Below is a small trained network, with its code and all its weights. Each question gives an input and a class and asks what happens when units are switched off, that is, made to give their printed mean instead of their output.

import numpy as np


def w(rows, s, z=0):
    codes = np.array(rows[::2]) - 128.0
    scale = np.full(codes.shape[1], s)
    scale[-1] = z or s
    return codes * scale


def f(y):
    return np.maximum(y, 0)


def log_softmax(a):
    a = a - a.max(-1, keepdims=True)
    return a - np.log(np.exp(a).sum(-1, keepdims=True))


def net(x, mask):
    res = np.array(x, float).reshape(1, 8) / 4 @ E
    y = f(res @ A[0][:, :-1].T + A[0][:, -1])
    res = res + np.where(mask, y, B[0][:, -1]) @ B[0][:, :-1]
    return log_softmax(res[-1] @ U[:, :-1].T + U[:, -1])


A, B = {}, {}
E = w([
[157,97,100,117,77,173,84,143,80,112,114],'x0',
[131,129,131,124,128,128,127,127,127,129,130],'x1',
[146,84,184,159,147,112,119,119,109,137,8],'x2',
[127,126,127,129,126,123,128,129,126,130,130],'x3',
[129,127,128,128,127,129,130,128,130,127,128],'x4',
[127,126,129,126,130,128,128,132,129,128,130],'x5',
[80,96,131,86,107,175,103,77,161,181,118],'x6',
[126,125,130,127,129,127,126,128,127,128,130],'x7',
],0.015)
A[0] = w([
[171,191,43,110,85,131,118,197,77,61,213,135],'N1',
[73,88,115,73,54,238,43,84,160,187,131,135],'N2',
[55,89,183,105,183,107,130,44,203,208,70,103],'N3',
[78,169,85,88,107,137,158,117,185,142,191,255],'N4',
[193,65,192,197,125,105,92,143,68,134,3,69],'N5',
[101,203,156,147,198,57,200,117,189,139,171,237],'N6',
[97,187,155,135,212,47,223,129,187,135,176,31],'N7',
[133,188,55,96,87,148,123,165,107,63,223,167],'N8',
[50,108,187,108,191,108,160,49,203,194,91,105],'N9',
[78,187,78,89,119,141,158,105,187,146,197,23],'N10',
[80,95,103,74,75,184,84,70,158,182,142,9],'N11',
[149,156,150,177,187,78,170,172,101,80,111,30],'N12',
],0.0051,0.0058)
B[0] = w([
[171,115,195,163,78,171,87,155,163,182,73,234],'N1',
[71,99,67,72,201,68,178,68,139,115,172,226],'N2',
[158,130,183,161,88,167,107,155,189,190,76,203],'N3',
[177,178,97,175,116,142,86,175,72,54,175,238],'N4',
[109,143,30,98,204,74,151,95,87,46,231,255],'N5',
[51,78,91,50,190,70,192,61,158,140,146,236],'N6',
[169,206,35,177,128,139,73,170,34,17,239,180],'N7',
[171,122,171,178,78,186,92,169,155,160,75,235],'N8',
[163,135,175,165,76,166,94,161,172,196,74,193],'N9',
[21,34,139,45,223,25,228,40,204,187,97,173],'N10',
[189,227,16,179,140,125,79,198,16,20,254,168],'N11',
[70,59,118,60,193,79,167,68,186,181,112,173],'N12',
],0.007,0.0088)
U = w([
[161,220,91,170,136,123,108,163,61,33,168,252],'0',
[60,40,117,32,160,103,179,54,157,157,114,41],'1',
[170,132,253,201,46,186,85,172,172,218,26,118],'2',
],0.013,0.00044)

Each question gives the input, the list of numbers given to net, and the class t.
The units are the neurons (one row each of A and B). Each row of codes is followed by its name. A weight is (code - 128) times the scale printed after its matrix; where a second scale follows, it is the last column's (A, B and U).
mask holds one flag per neuron, in row order. A switched-off neuron (its flag False) gives its mean, the last column of its row in B, instead of its output. The means were averaged over made-up inputs and are rounded, as every weight is.
A unit's drop is (log p(t) with every unit on - log p(t) with that unit switched off) / (log p(t) with every unit on - log p(t) with every unit switched off).
The circuit of an input: a set's keep is (log p(t) with only the set's units on - log p(t) with every unit switched off) / (log p(t) with every unit on - log p(t) with every unit switched off). Starting from all 12 units, units are removed one at a time, each time the one whose removal leaves the highest keep (on an exact tie, the one counted first), for as long as the keep stays at least 0.8.
units of the circuit, in order: the units of the circuit, biggest drop first
top k neurons: the k neurons with the biggest drops, biggest first
drop when u is switched off: that unit's drop, to one decimal
input [5,-1,0,3,2,3,8,-4], class 0: units of the circuit, in order	[N11]
input [0,8,2,-3,-1,-7,-8,-3], class 1: units of the circuit, in order	[N12, N4]
input [-1,-7,2,7,-4,-6,-3,3], class 1: top 3 neurons	[N4, N7, N11]
input [4,-1,8,7,-3,2,2,-7], class 1: top 2 neurons	[N5, N4]
input [4,-1,0,-2,-5,-2,8,-1], class 0: top 2 neurons	[N11, N6]
input [2,3,0,-1,-6,7,0,-7], class 2: top 2 neurons	[N5, N7]
input [-8,5,3,-1,0,5,1,1], class 2: top 3 neurons	[N9, N3, N5]
input [3,0,-7,-1,-4,-7,6,-5], class 0: top 3 neurons	[N11, N4, N6]
input [0,-6,3,7,-3,-1,-5,-7], class 1: units of the circuit, in order	[N4, N12]
input [-7,6,5,2,-8,0,7,6], class 2: top 2 neurons	[N9, N3]
input [-1,-1,2,0,7,-8,-5,0], class 1: top 2 neurons	[N4, N12]
input [2,-7,-3,1,-7,2,7,0], class 0: top 2 neurons	[N11, N4]
input [4,-7,-3,6,1,3,8,5], class 0: top 2 neurons	[N11, N4]
input [-3,4,4,5,-2,-7,-7,2], class 1: units of the circuit, in order	[N12]
input [7,-6,6,5,-4,4,2,-3], class 1: top 4 neurons	[N4, N7, N11, N2]
input [2,0,-4,-5,1,5,3,-7], class 0: drop when N6 is switched off	0.4
input [-5,-7,6,1,-8,1,-6,2], class 1: drop when N12 is switched off	0.7
input [-7,-8,8,7,0,-6,7,-1], class 2: drop when N9 is switched off	0.3
